Below are the code and all the weights of a small trained network. Each question names an input and a class and asks about switching units off, where a switched-off unit gives its printed mean instead of its output.

import numpy as np


def w(rows, s, z=0):
    codes = np.array(rows[::2]) - 128.0
    scale = np.full(codes.shape[1], s)
    scale[-1] = z or s
    return codes * scale


def f(y):
    return y / 2 * (1 + np.tanh(0.7978845608 * (y + 0.044715 * y**3)))


def log_softmax(a):
    a = a - a.max(-1, keepdims=True)
    return a - np.log(np.exp(a).sum(-1, keepdims=True))


def net(x, mask):
    res = np.array(x, float).reshape(1, 8) / 4 @ E
    y = f(res @ A[0][:, :-1].T + A[0][:, -1])
    res = res + np.where(mask, y, B[0][:, -1]) @ B[0][:, :-1]
    return log_softmax(res[-1] @ U[:, :-1].T + U[:, -1])


A, B = {}, {}
E = w([
[116,117,36,117,137,198],'x0',
[127,130,127,130,134,128],'x1',
[136,154,141,240,175,173],'x2',
[171,182,173,98,156,250],'x3',
[125,127,132,125,135,129],'x4',
[203,30,126,121,151,132],'x5',
[126,128,127,128,126,127],'x6',
[131,132,125,134,124,125],'x7',
],0.011)
A[0] = w([
[117,76,70,160,119,93,4],'neuron 1',
[119,125,144,31,72,100,174],'neuron 2',
[95,125,165,223,171,136,158],'neuron 3',
[88,97,121,156,123,74,84],'neuron 4',
[121,135,27,122,125,144,192],'neuron 5',
[63,189,130,130,119,137,22],'neuron 6',
[159,156,208,136,85,68,131],'neuron 7',
[130,79,176,121,124,191,47],'neuron 8',
[159,147,161,88,127,182,40],'neuron 9',
[245,31,113,135,158,118,135],'neuron 10',
],0.012,0.0022)
B[0] = w([
[225,167,97,68,155,81,184],'neuron 1',
[67,84,70,197,207,117,225],'neuron 2',
[88,131,69,231,144,127,212],'neuron 3',
[228,165,163,89,148,103,185],'neuron 4',
[119,86,252,140,151,215,201],'neuron 5',
[123,202,140,72,43,130,194],'neuron 6',
[146,104,182,135,138,206,211],'neuron 7',
[157,179,98,81,100,102,174],'neuron 8',
[183,142,76,118,185,67,204],'neuron 9',
[54,147,132,103,47,130,255],'neuron 10',
],0.011,0.01)
U = w([
[219,192,86,84,143,99,99],'0',
[113,127,129,125,94,124,244],'1',
[69,107,65,164,132,107,108],'2',
[66,181,143,85,9,94,88],'3',
[161,81,226,130,104,187,82],'4',
],0.011)

Each question gives the input, the list of numbers given to net, and the class t.
The units are the neurons (one row each of A and B). Each row of codes is followed by its name. A weight is (code - 128) times the scale printed after its matrix; where a second scale follows, it is the last column's (A, B and U).
mask holds one flag per neuron, in row order. A switched-off neuron (its flag False) gives its mean, the last column of its row in B, instead of its output. The means were averaged over made-up inputs and are rounded, as every weight is.
A unit's drop is (log p(t) with every unit on - log p(t) with that unit switched off) / (log p(t) with every unit on - log p(t) with every unit switched off).
The circuit of an input: a set's keep is (log p(t) with only the set's units on - log p(t) with every unit switched off) / (log p(t) with every unit on - log p(t) with every unit switched off). Starting from all 10 units, units are removed one at a time, each time the one whose removal leaves the highest keep (on an exact tie, the one counted first), for as long as the keep stays at least 0.8.
circuit, biggest first: the units of the circuit, biggest drop first
most important unit: the unit with the biggest drop
k most important neurons: the k neurons with the biggest drops, biggest first
drop when u is switched off: that unit's drop, to one decimal
input [-3,-6,-8,-5,0,8,1,-7], class 2: 2 most important neurons : neuron 2; neuron 6
input [-8,-1,8,-3,6,8,0,5], class 2: 3 most important neurons : neuron 3; neuron 5; neuron 6
input [-4,-7,-8,4,5,-8,0,1], class 2: most important unit : neuron 2
input [-4,-8,-3,-3,-2,1,8,-7], class 4: 2 most important neurons : neuron 7; neuron 3
input [-6,-2,-2,7,-2,-6,-8,-2], class 0: 3 most important neurons : neuron 9; neuron 10; neuron 5
input [-4,-1,5,5,7,7,8,-2], class 1: 3 most important neurons : neuron 10; neuron 6; neuron 3
input [0,-6,-1,-6,4,-4,2,7], class 0: 2 most important neurons : neuron 4; neuron 10
input [7,2,-4,-8,3,3,-8,-7], class 0: 3 most important neurons : neuron 1; neuron 4; neuron 7
input [-6,-7,0,-5,-2,6,4,-3], class 3: 3 most important neurons : neuron 10; neuron 5; neuron 9
input [7,3,1,1,-5,6,5,-2], class 4: 3 most important neurons : neuron 5; neuron 6; neuron 3
input [6,2,6,-5,8,7,-7,1], class 1: circuit, biggest first : neuron 10; neuron 5; neuron 1
input [1,2,5,4,-2,-8,3,3], class 3: 2 most important neurons : neuron 6; neuron 2
input [7,2,-7,4,5,-1,7,6], class 2: 4 most important neurons : neuron 2; neuron 7; neuron 4; neuron 9
input [8,6,6,-6,-7,-8,4,-1], class 3: circuit, biggest first : neuron 6
input [-5,0,-3,-3,-8,-5,8,-6], class 1: circuit, biggest first : neuron 2; neuron 7
input [5,2,-1,-5,2,6,-5,-6], class 3: drop when neuron 10 is switched off : 1.5
input [-3,3,2,-1,0,5,0,7], class 3: drop when neuron 9 is switched off : 0.1
input [3,-5,-4,7,6,8,7,-7], class 3: drop when neuron 3 is switched off : 0.0
